Here is a tiny trained network, its code and every weight. The questions are about switching its units off for an input and a class, where a switched-off unit gives its printed mean instead of its output.

import numpy as np


def w(rows, s, z=0):
    codes = np.array(rows[::2]) - 128.0
    scale = np.full(codes.shape[1], s)
    scale[-1] = z or s
    return codes * scale


def norm(h):
    return h / np.sqrt((h * h).mean(-1, keepdims=True) + 1e-5)


def f(y):
    return y / 2 * (1 + np.tanh(0.7978845608 * (y + 0.044715 * y**3)))


def log_softmax(a):
    a = a - a.max(-1, keepdims=True)
    return a - np.log(np.exp(a).sum(-1, keepdims=True))


def net(x, mask):
    res = np.array(x, float).reshape(1, 5) / 4 @ E
    u = 0
    for l in range(2):
        y = f(norm(res) @ A[l][:, :-1].T + A[l][:, -1])
        res = res + np.where(mask[u : u + 3], y, B[l][:, -1]) @ B[l][:, :-1]
        u += 3
    return log_softmax(norm(res)[-1] @ U[:, :-1].T + U[:, -1])


A, B = {}, {}
E = w([
[140,17,115,220,98,89,95],'x0',
[94,176,81,189,138,253,119],'x1',
[62,79,159,78,129,141,164],'x2',
[80,85,78,46,92,53,197],'x3',
[61,156,121,102,150,114,63],'x4',
],0.0074)
A[0] = w([
[70,77,89,163,114,135,148,4],'0.n0',
[1,148,82,125,161,56,11,109],'0.n1',
[36,93,236,124,95,156,100,72],'0.n2',
],0.014,0.0027)
B[0] = w([
[155,122,120,77,102,127,116,173],'0.n0',
[196,130,81,40,159,125,129,254],'0.n1',
[179,52,8,131,149,111,181,187],'0.n2',
],0.014,0.0084)
A[1] = w([
[177,192,46,115,121,45,11,59],'1.n0',
[57,145,9,144,161,169,182,7],'1.n1',
[141,14,243,190,125,57,159,55],'1.n2',
],0.012,0.0013)
B[1] = w([
[102,50,126,181,147,132,137,254],'1.n0',
[124,99,161,166,88,82,107,214],'1.n1',
[83,166,170,187,4,135,171,189],'1.n2',
],0.014,0.0079)
U = w([
[102,142,150,193,36,115,142,179],'0',
[143,60,49,28,121,59,148,228],'1',
[157,134,125,214,203,173,66,106],'2',
[104,253,211,73,151,137,124,5],'3',
],0.012,0.0024)

Each question gives the input, the list of numbers given to net, and the class t.
The units are the neurons (one row each of A and B). Each row of codes is followed by its name. A weight is (code - 128) times the scale printed after its matrix; where a second scale follows, it is the last column's (A, B and U).
mask holds one flag per neuron, layer by layer. A switched-off neuron (its flag False) gives its mean, the last column of its row in B, instead of its output. The means were averaged over made-up inputs and are rounded, as every weight is.
A unit's drop is (log p(t) with every unit on - log p(t) with that unit switched off) / (log p(t) with every unit on - log p(t) with every unit switched off).
The circuit of an input: a set's keep is (log p(t) with only the set's units on - log p(t) with every unit switched off) / (log p(t) with every unit on - log p(t) with every unit switched off). Starting from all 6 units, units are removed one at a time, each time the one whose removal leaves the highest keep (on an exact tie, the one counted first), for as long as the keep stays at least 0.8.
units of the circuit, in order: the units of the circuit, biggest drop first
top k neurons: the k neurons with the biggest drops, biggest first
top k neurons in layer l: the k neurons of layer l with the biggest drops, biggest first
drop of u: that unit's drop, to one decimal
input [7,8,-1,-2,6], class 1: top neuron	[0.n1]
input [2,-7,6,-3,0], class 0: top 2 neurons in layer 0	[0.n1, 0.n0]
input [-5,-7,-8,-4,-3], class 2: top 2 neurons in layer 0	[0.n1, 0.n2]
input [4,-5,-5,-5,-5], class 0: top 2 neurons	[1.n2, 0.n1]
input [-5,1,-7,0,-2], class 2: units of the circuit, in order	[1.n2, 0.n1]
input [7,2,-4,-6,-8], class 0: units of the circuit, in order	[0.n1, 1.n2]
input [-7,0,0,2,-2], class 3: top 2 neurons in layer 0	[0.n2, 0.n1]
input [-7,8,-4,-5,1], class 3: top 2 neurons	[0.n2, 1.n0]
input [2,2,2,-6,5], class 1: top 2 neurons in layer 0	[0.n2, 0.n1]
input [2,0,-4,0,2], class 2: top 2 neurons	[1.n0, 0.n2]
input [1,5,-4,3,0], class 0: top 3 neurons	[0.n1, 1.n1, 0.n2]
input [-4,3,4,-5,6], class 1: top 2 neurons	[0.n2, 0.n1]
input [-6,-7,0,-3,-1], class 3: top 2 neurons	[0.n2, 0.n1]
input [4,-6,6,-4,-6], class 0: units of the circuit, in order	[1.n2]
input [2,-8,-8,-6,-6], class 0: top 2 neurons	[1.n2, 0.n1]
input [-8,0,-6,1,-3], class 2: top 2 neurons	[1.n2, 0.n1]
input [5,4,-7,4,-5], class 0: top 2 neurons	[0.n1, 0.n2]
input [0,-8,-3,-2,-8], class 0: drop of 1.n2	0.1
input [1,7,5,-4,8], class 1: drop of 0.n1	0.1
input [4,-6,-5,-8,-8], class 0: drop of 1.n2	0.5
